Below is a small trained network, with its code and all its weights. Each question gives an input and a target symbol and asks what happens when units are switched off, that is, made to give their printed mean instead of their output.

import numpy as np


def w(rows, s, z=0):
    codes = np.array(rows[::2]) - 128.0
    scale = np.full(codes.shape[1], s)
    scale[-1] = z or s
    return codes * scale


def f(y):
    return y / 2 * (1 + np.tanh(0.7978845608 * (y + 0.044715 * y**3)))


def softmax(a):
    e = np.exp(a - a.max(-1, keepdims=True))
    return e / e.sum(-1, keepdims=True)


def log_softmax(a):
    a = a - a.max(-1, keepdims=True)
    return a - np.log(np.exp(a).sum(-1, keepdims=True))


def net(x, mask):
    ids = ['βγδεζηθλμπσφψω'.index(c) for c in x.split()]
    T = len(ids)
    res = E[ids] + P[:T]
    u = 0
    for l in range(2):
        r = res
        for j in range(2):
            rows = slice(2 * j, 2 * j + 2)
            q, k, v = (r @ M[l][rows].T for M in (Q, K, V))
            z = softmax(np.where(np.tri(T) > 0, q @ k.T / 2**0.5, -1e9)) @ v
            o = O[l][rows]
            res = res + np.where(mask[u + j], z, o[:, -1]) @ o[:, :-1]
        u += 2
        y = f(res @ A[l][:, :-1].T + A[l][:, -1])
        res = res + np.where(mask[u : u + 12], y, B[l][:, -1]) @ B[l][:, :-1]
        u += 12
    return log_softmax(res[-1] @ U[:, :-1].T + U[:, -1])


Q, K, V, O, A, B = {}, {}, {}, {}, {}, {}
E = w([
[109,116,164],'β',
[98,120,151],'γ',
[229,81,108],'δ',
[26,71,153],'ε',
[30,59,196],'ζ',
[189,147,89],'η',
[125,175,53],'θ',
[141,161,59],'λ',
[182,142,82],'μ',
[89,137,185],'π',
[159,177,73],'σ',
[229,56,98],'φ',
[108,176,42],'ψ',
[225,140,248],'ω',
],0.017)
P = w([
[141,5,93],'0',
[148,122,120],'1',
[144,144,125],'2',
[142,157,125],'3',
[146,165,130],'4',
[147,174,133],'5',
[150,180,140],'6',
[150,186,140],'7',
[155,194,144],'8',
[150,194,142],'9',
[166,202,152],'10',
[165,200,154],'11',
],0.013)
Q[0] = w([
[52,213,110],'L0H1',
[190,150,123],'L0H1',
[182,244,61],'L0H2',
[235,64,83],'L0H2',
],0.011)
K[0] = w([
[83,254,134],'L0H1',
[169,224,124],'L0H1',
[46,145,143],'L0H2',
[196,80,136],'L0H2',
],0.0091)
V[0] = w([
[254,136,250],'L0H1',
[215,129,77],'L0H1',
[151,139,125],'L0H2',
[200,167,112],'L0H2',
],0.0092)
O[0] = w([
[51,191,92,254],'L0H1',
[26,2,27,187],'L0H1',
[127,139,114,131],'L0H2',
[169,254,182,132],'L0H2',
],0.0063,0.0074)
A[0] = w([
[96,65,89,91],'L0N1',
[181,157,197,66],'L0N2',
[68,103,151,168],'L0N3',
[186,106,32,130],'L0N4',
[214,178,96,131],'L0N5',
[177,102,41,143],'L0N6',
[90,181,130,201],'L0N7',
[125,167,173,123],'L0N8',
[248,55,189,139],'L0N9',
[130,156,187,79],'L0N10',
[217,138,137,98],'L0N11',
[109,190,121,253],'L0N12',
],0.011,0.0055)
B[0] = w([
[203,75,218,148],'L0N1',
[168,136,93,160],'L0N2',
[118,60,174,156],'L0N3',
[141,177,111,214],'L0N4',
[93,39,55,169],'L0N5',
[142,175,93,207],'L0N6',
[185,68,175,216],'L0N7',
[168,155,170,176],'L0N8',
[40,64,88,149],'L0N9',
[144,185,92,162],'L0N10',
[44,89,108,127],'L0N11',
[254,45,136,255],'L0N12',
],0.0062,0.0075)
Q[1] = w([
[169,149,13],'L1H1',
[202,2,91],'L1H1',
[161,127,187],'L1H2',
[217,166,28],'L1H2',
],0.0097)
K[1] = w([
[124,6,57],'L1H1',
[98,108,119],'L1H1',
[170,173,155],'L1H2',
[144,155,111],'L1H2',
],0.013)
V[1] = w([
[2,168,161],'L1H1',
[91,29,163],'L1H1',
[238,153,104],'L1H2',
[161,112,77],'L1H2',
],0.0077)
O[1] = w([
[184,60,38,1],'L1H1',
[1,174,132,248],'L1H1',
[41,157,78,239],'L1H2',
[77,87,172,180],'L1H2',
],0.0074,0.0071)
A[1] = w([
[118,92,77,135],'L1N1',
[162,55,95,254],'L1N2',
[141,180,129,188],'L1N3',
[147,103,131,225],'L1N4',
[84,156,157,79],'L1N5',
[6,147,90,108],'L1N6',
[121,132,182,94],'L1N7',
[58,211,148,106],'L1N8',
[76,61,90,173],'L1N9',
[130,117,62,117],'L1N10',
[75,142,153,135],'L1N11',
[115,70,149,84],'L1N12',
],0.013,0.0083)
B[1] = w([
[145,159,137,141],'L1N1',
[52,186,120,143],'L1N2',
[88,146,190,183],'L1N3',
[77,162,167,156],'L1N4',
[94,110,117,158],'L1N5',
[199,107,161,250],'L1N6',
[158,158,64,153],'L1N7',
[153,73,92,218],'L1N8',
[179,137,143,178],'L1N9',
[206,194,2,143],'L1N10',
[92,101,153,183],'L1N11',
[155,217,41,131],'L1N12',
],0.0085,0.014)
U = w([
[9,61,185,183],'β',
[171,155,179,183],'γ',
[170,55,137,33],'δ',
[87,220,63,94],'ε',
[129,115,113,122],'ζ',
[200,148,94,60],'η',
[121,128,95,171],'θ',
[98,62,124,153],'λ',
[142,50,152,2],'μ',
[129,97,115,127],'π',
[166,105,110,103],'σ',
[116,150,90,151],'φ',
[167,104,122,62],'ψ',
[126,105,114,122],'ω',
],0.014,0.0059)

Each question gives the input, a string of symbols that net reads in full, and the target symbol t.
The units are the heads (2 rows each of Q, K, V and O) and the neurons (one row each of A and B). Each row of codes is followed by its name. A weight is (code - 128) times the scale printed after its matrix; where a second scale follows, it is the last column's (O, A, B and U).
mask holds one flag per unit, layer by layer, with each layer's heads first. A switched-off unit (its flag False) gives its mean, the last column of its rows in O or B, instead of its output. The means were averaged over made-up inputs and are rounded, as every weight is.
A unit's drop is (log p(t) with every unit on - log p(t) with that unit switched off) / (log p(t) with every unit on - log p(t) with every unit switched off).
The circuit of an input: a set's keep is (log p(t) with only the set's units on - log p(t) with every unit switched off) / (log p(t) with every unit on - log p(t) with every unit switched off). Starting from the 12 units with the biggest drops (on a tie, the unit counted first), units are removed one at a time, each time the one whose removal leaves the highest keep (on an exact tie, the one counted first), for as long as the keep stays at least 0.8.
circuit, biggest first: the units of the circuit, biggest drop first
unit that matters most: the unit with the biggest drop
k most important neurons: the k neurons with the biggest drops, biggest first
top k neurons in layer l: the k neurons of layer l with the biggest drops, biggest first
input ω θ σ, target ε: 2 most important neurons : L1N6; L1N2
input φ φ γ ω ε ε δ ω μ σ, target β: circuit, biggest first : L1H1; L1N11
input σ π γ ζ π ε π δ θ ε, target γ: circuit, biggest first : L0H1
input ζ φ ψ, target δ: circuit, biggest first : L1N6; L1H1; L0H2; L1N8
input γ ζ β ω δ π ω μ θ ε ψ ε, target γ: circuit, biggest first : L1H1; L0H1
input ε π π β ε η π ω ω π, target γ: circuit, biggest first : L0H1; L1H1
input φ η ω δ π ω ω π π ε λ, target β: circuit, biggest first : L1H1; L1N11
input δ ε π δ β η ζ ω, target β: circuit, biggest first : L1N6; L0N9
input φ β ζ π π ω ψ θ η, target β: 2 most important neurons : L0N1; L1N11
input δ μ θ π θ π ψ π, target γ: circuit, biggest first : L1H1; L0H1
input π ω δ, target η: 3 most important neurons : L1N6; L0N12; L1N10
input ζ θ ζ π π μ η, target δ: top 2 neurons in layer 0 : L0N1; L0N9
input φ ω γ ω δ θ φ, target β: 2 most important neurons : L0N1; L1N11
input π σ π ζ β μ, target η: unit that matters most : L1N6
input π λ ω φ ω η ε η ε σ θ, target η: top 2 neurons in layer 0 : L0N12; L0N9
input ζ ω μ π γ π η μ, target δ: top 3 neurons in layer 1 : L1N6; L1N8; L1N9
input ω θ θ θ δ ω ω π β σ θ μ, target ε: 3 most important neurons : L1N6; L1N2; L1N8
input ω θ μ, target ε: top 4 neurons in layer 1 : L1N6; L1N2; L1N8; L1N10
input ζ δ μ σ, target δ: 4 most important neurons : L1N6; L1N8; L0N1; L1N9
input ζ ζ θ, target δ: 2 most important neurons : L1N6; L1N8
input π π δ θ λ ω β ζ ω θ β φ, target η: 4 most important neurons : L1N6; L0N12; L1N10; L0N9
input π ω λ ζ ω ζ ω ζ ω λ π η, target η: top 3 neurons in layer 0 : L0N12; L0N9; L0N7
input π γ δ η ζ ω μ ψ ω σ, target η: unit that matters most : L0H2
input π π ω θ γ ε ω β φ β θ δ, target η: 3 most important neurons : L0N12; L1N6; L1N10
input π ζ ω β η σ μ δ σ λ, target η: 4 most important neurons : L0N12; L1N6; L1N10; L0N9
input π π ψ, target η: 3 most important neurons : L1N6; L0N12; L1N10
input ζ η β μ ω ω η β σ, target δ: unit that matters most : L1N6
input π θ φ σ, target η: 4 most important neurons : L1N6; L0N12; L1N10; L0N9
